Below is a small trained network, with its code and all its weights. Each question gives an input and a class and asks what happens when units are switched off, that is, made to give their printed mean instead of their output.

import numpy as np


def w(rows, s, z=0):
    codes = np.array(rows[::2]) - 128.0
    scale = np.full(codes.shape[1], s)
    scale[-1] = z or s
    return codes * scale


def f(y):
    return np.maximum(y, 0)


def log_softmax(a):
    a = a - a.max(-1, keepdims=True)
    return a - np.log(np.exp(a).sum(-1, keepdims=True))


def net(x, mask):
    res = np.array(x, float).reshape(1, 5) / 4 @ E
    y = f(res @ A[0][:, :-1].T + A[0][:, -1])
    res = res + np.where(mask, y, B[0][:, -1]) @ B[0][:, :-1]
    return log_softmax(res[-1] @ U[:, :-1].T + U[:, -1])


A, B = {}, {}
E = w([
[108,142,128,144],'x0',
[116,25,147,206],'x1',
[133,124,127,119],'x2',
[255,175,207,187],'x3',
[221,148,16,203],'x4',
],0.0079)
A[0] = w([
[142,139,150,147,52],'n0',
[145,66,136,136,218],'n1',
[111,47,167,210,18],'n2',
[144,149,176,153,66],'n3',
[171,142,198,162,140],'n4',
[90,138,235,119,30],'n5',
[96,108,196,7,84],'n6',
[72,136,90,118,41],'n7',
[142,119,142,125,74],'n8',
[162,150,228,183,78],'n9',
[139,134,68,196,83],'n10',
[89,96,96,88,22],'n11',
[90,94,172,171,106],'n12',
[116,236,96,64,254],'n13',
[157,167,92,174,124],'n14',
[76,130,230,108,106],'n15',
[170,143,219,188,97],'n16',
[161,169,46,136,53],'n17',
[118,83,107,213,104],'n18',
[134,145,43,182,51],'n19',
[174,122,132,140,134],'n20',
[123,73,160,183,83],'n21',
[133,144,81,174,70],'n22',
[149,101,151,158,193],'n23',
[150,149,154,140,61],'n24',
[111,49,118,169,154],'n25',
[151,145,164,155,18],'n26',
[63,55,56,119,64],'n27',
],0.013,0.0072)
B[0] = w([
[148,127,73,84,134],'n0',
[88,162,191,148,181],'n1',
[223,187,130,101,163],'n2',
[95,106,59,36,150],'n3',
[80,130,75,97,196],'n4',
[255,69,86,184,169],'n5',
[179,118,100,192,199],'n6',
[172,141,72,72,147],'n7',
[123,119,118,117,129],'n8',
[109,114,84,102,191],'n9',
[130,77,127,137,174],'n10',
[135,110,82,31,146],'n11',
[137,165,158,155,156],'n12',
[127,194,212,164,253],'n13',
[121,103,125,149,184],'n14',
[162,73,124,172,190],'n15',
[98,137,58,74,198],'n16',
[170,107,137,156,177],'n17',
[143,174,181,147,170],'n18',
[196,64,113,183,172],'n19',
[92,149,100,106,167],'n20',
[179,167,175,115,159],'n21',
[175,64,103,113,155],'n22',
[66,139,150,134,179],'n23',
[124,139,94,97,142],'n24',
[128,182,178,130,174],'n25',
[151,133,42,59,140],'n26',
[131,159,69,30,171],'n27',
],0.0086,0.013)
U = w([
[201,28,125,156,63],'0',
[79,161,70,2,47],'1',
[79,154,165,136,254],'2',
[69,140,171,136,243],'3',
[152,253,212,109,11],'4',
],0.0082,0.01)

Each question gives the input, the list of numbers given to net, and the class t.
The units are the neurons (one row each of A and B). Each row of codes is followed by its name. A weight is (code - 128) times the scale printed after its matrix; where a second scale follows, it is the last column's (A, B and U).
mask holds one flag per neuron, in row order. A switched-off neuron (its flag False) gives its mean, the last column of its row in B, instead of its output. The means were averaged over made-up inputs and are rounded, as every weight is.
A unit's drop is (log p(t) with every unit on - log p(t) with that unit switched off) / (log p(t) with every unit on - log p(t) with every unit switched off).
The circuit of an input: a set's keep is (log p(t) with only the set's units on - log p(t) with every unit switched off) / (log p(t) with every unit on - log p(t) with every unit switched off). Starting from the 12 units with the biggest drops (on a tie, the unit counted first), units are removed one at a time, each time the one whose removal leaves the highest keep (on an exact tie, the one counted first), for as long as the keep stays at least 0.8.
units of the circuit, in order: the units of the circuit, biggest drop first
unit that matters most: the unit with the biggest drop
top k neurons: the k neurons with the biggest drops, biggest first
drop of u: that unit's drop, to one decimal
input [-1,2,6,-8,2], class 1: unit that matters most -> n27
input [1,-2,3,-4,-5], class 0: units of the circuit, in order -> [n6; n15]
input [-1,6,1,8,-8], class 0: top 2 neurons -> [n5; n15]
input [1,-3,-7,-6,-8], class 0: units of the circuit, in order -> [n6; n5]
input [7,-2,5,-2,-7], class 0: units of the circuit, in order -> [n5; n6]
input [4,-3,-3,7,-6], class 1: units of the circuit, in order -> [n16; n3]
input [-6,-4,-6,1,-6], class 0: units of the circuit, in order -> [n5; n6]
input [-3,3,-1,0,-6], class 0: top 4 neurons -> [n5; n15; n13; n6]
input [-1,5,-3,2,0], class 4: units of the circuit, in order -> [n2; n21; n25]
input [-6,8,2,-7,4], class 4: units of the circuit, in order -> [n25; n18; n2]
input [-2,5,-2,-7,3], class 1: top 2 neurons -> [n27; n13]
input [-2,2,7,8,-6], class 1: top 2 neurons -> [n16; n4]
input [0,-1,4,-7,7], class 0: top 2 neurons -> [n19; n17]
input [-3,6,-2,-7,3], class 1: units of the circuit, in order -> [n27]
input [0,6,-1,6,2], class 1: top 2 neurons -> [n16; n13]
input [8,8,-8,-8,0], class 1: top 2 neurons -> [n27; n13]
input [-2,7,8,5,5], class 3: top 2 neurons -> [n13; n23]
input [-3,0,5,-5,0], class 1: top 2 neurons -> [n27; n11]
input [2,5,-6,-6,-7], class 0: drop of n15 -> 0.4
input [1,3,-3,-3,-5], class 0: drop of n5 -> 0.4
input [-6,4,6,-1,-8], class 0: drop of n5 -> 0.2
input [-4,-6,4,-3,1], class 4: top neuron -> [n13]
